Below is a small trained network, with its code and all its weights. Each question gives an input and a class and asks what happens when units are switched off, that is, made to give their printed mean instead of their output.

import numpy as np


def w(rows, s, z=0):
    codes = np.array(rows[::2]) - 128.0
    scale = np.full(codes.shape[1], s)
    scale[-1] = z or s
    return codes * scale


def norm(h):
    return h / np.sqrt((h * h).mean(-1, keepdims=True) + 1e-5)


def f(y):
    return y / 2 * (1 + np.tanh(0.7978845608 * (y + 0.044715 * y**3)))


def log_softmax(a):
    a = a - a.max(-1, keepdims=True)
    return a - np.log(np.exp(a).sum(-1, keepdims=True))


def net(x, mask):
    res = np.array(x, float).reshape(1, 3) / 4 @ E
    u = 0
    for l in range(4):
        y = f(norm(res) @ A[l][:, :-1].T + A[l][:, -1])
        res = res + np.where(mask[u : u + 3], y, B[l][:, -1]) @ B[l][:, :-1]
        u += 3
    return log_softmax(norm(res)[-1] @ U[:, :-1].T + U[:, -1])


A, B = {}, {}
E = w([
[105,128,131,51,96,116,11,189,166,148,68],'x0',
[80,46,123,136,110,184,125,152,173,142,242],'x1',
[199,197,63,205,60,47,104,5,138,157,141],'x2',
],0.011)
A[0] = w([
[125,130,129,149,224,157,218,170,107,92,147,15],'L0N1',
[141,176,161,104,220,131,181,156,41,117,2,96],'L0N2',
[123,194,106,79,119,99,117,181,83,119,8,4],'L0N3',
],0.0094,0.0036)
B[0] = w([
[154,53,226,86,10,86,138,71,136,125,110,197],'L0N1',
[120,110,134,70,144,31,196,113,238,24,130,255],'L0N2',
[161,96,151,175,185,198,34,114,114,157,122,225],'L0N3',
],0.012,0.0095)
A[1] = w([
[93,134,103,82,188,163,118,248,123,118,75,209],'L1N1',
[168,224,149,130,172,77,228,120,17,89,9,50],'L1N2',
[89,63,174,90,92,184,167,222,4,189,110,4],'L1N3',
],0.014,0.0016)
B[1] = w([
[87,246,30,40,168,61,134,109,136,161,192,254],'L1N1',
[18,116,62,180,76,182,247,242,145,118,2,227],'L1N2',
[37,138,175,184,70,246,91,141,97,136,175,230],'L1N3',
],0.0099,0.0076)
A[2] = w([
[182,123,100,171,224,127,163,74,60,141,202,2],'L2N1',
[180,93,71,249,230,142,209,88,150,71,163,42],'L2N2',
[113,188,110,107,81,150,162,163,35,171,136,7],'L2N3',
],0.014,0.0023)
B[2] = w([
[248,111,136,118,188,152,87,168,153,165,233,173],'L2N1',
[126,184,95,175,92,94,183,128,81,164,159,254],'L2N2',
[130,189,91,92,107,99,159,83,116,100,130,192],'L2N3',
],0.012,0.0064)
A[3] = w([
[145,87,74,139,41,84,37,172,185,168,88,69],'L3N1',
[191,170,153,161,145,105,100,94,55,157,7,3],'L3N2',
[148,104,127,64,239,141,123,200,106,131,121,49],'L3N3',
],0.021,0.0022)
B[3] = w([
[126,101,200,72,138,50,163,116,159,104,108,255],'L3N1',
[124,91,136,134,120,250,45,126,59,183,75,225],'L3N2',
[186,165,55,238,164,145,96,122,131,91,126,204],'L3N3',
],0.018,0.0095)
U = w([
[161,72,208,55,116,25,227,106,170,68,87,252],'0',
[87,19,232,125,57,253,183,144,78,106,201,24],'1',
[181,180,22,169,220,125,45,134,162,84,117,89],'2',
[8,171,97,18,121,164,77,175,115,176,198,75],'3',
[112,136,34,195,62,180,249,175,59,165,45,163],'4',
[241,138,82,217,80,77,170,117,88,226,234,64],'5',
[157,53,208,105,139,194,7,104,80,178,11,56],'6',
],0.011,0.0043)

Each question gives the input, the list of numbers given to net, and the class t.
The units are the neurons (one row each of A and B). Each row of codes is followed by its name. A weight is (code - 128) times the scale printed after its matrix; where a second scale follows, it is the last column's (A, B and U).
mask holds one flag per neuron, layer by layer. A switched-off neuron (its flag False) gives its mean, the last column of its row in B, instead of its output. The means were averaged over made-up inputs and are rounded, as every weight is.
A unit's drop is (log p(t) with every unit on - log p(t) with that unit switched off) / (log p(t) with every unit on - log p(t) with every unit switched off).
The circuit of an input: a set's keep is (log p(t) with only the set's units on - log p(t) with every unit switched off) / (log p(t) with every unit on - log p(t) with every unit switched off). Starting from all 12 units, units are removed one at a time, each time the one whose removal leaves the highest keep (on an exact tie, the one counted first), for as long as the keep stays at least 0.8.
circuit, biggest first: the units of the circuit, biggest drop first
unit that matters most: the unit with the biggest drop
k most important neurons: the k neurons with the biggest drops, biggest first
top k neurons in layer l: the k neurons of layer l with the biggest drops, biggest first
input [-6,-3,8], class 4: circuit, biggest first : L1N2
input [2,8,-4], class 3: circuit, biggest first : L1N1, L0N1
input [-7,-1,1], class 4: 3 most important neurons : L3N1, L0N2, L1N2
input [4,-5,2], class 6: 2 most important neurons : L0N3, L3N2
input [7,1,4], class 0: 2 most important neurons : L3N1, L2N2
input [3,-8,-5], class 2: 2 most important neurons : L0N3, L3N3
input [1,0,6], class 6: 2 most important neurons : L0N2, L3N2
input [0,4,3], class 5: circuit, biggest first : L0N1, L1N2, L2N2
input [-5,0,4], class 4: 2 most important neurons : L0N3, L1N2
input [2,-1,7], class 6: circuit, biggest first : L0N2, L3N2
input [-1,3,1], class 5: 2 most important neurons : L0N1, L1N2
input [4,-3,0], class 2: circuit, biggest first : L0N1, L3N3, L0N3
input [3,-1,2], class 6: 2 most important neurons : L1N1, L3N2
input [1,-8,8], class 6: 2 most important neurons : L3N2, L0N3
input [3,-4,-8], class 2: circuit, biggest first : L3N3
input [3,-1,3], class 6: 2 most important neurons : L3N2, L0N2
input [8,-3,0], class 2: 2 most important neurons : L0N1, L3N3
input [0,-7,2], class 4: top 2 neurons in layer 0 : L0N1, L0N2
input [1,-2,-2], class 2: top 2 neurons in layer 3 : L3N1, L3N3
input [-8,-2,1], class 4: unit that matters most : L3N1
input [-2,2,1], class 5: top 2 neurons in layer 1 : L1N3, L1N2
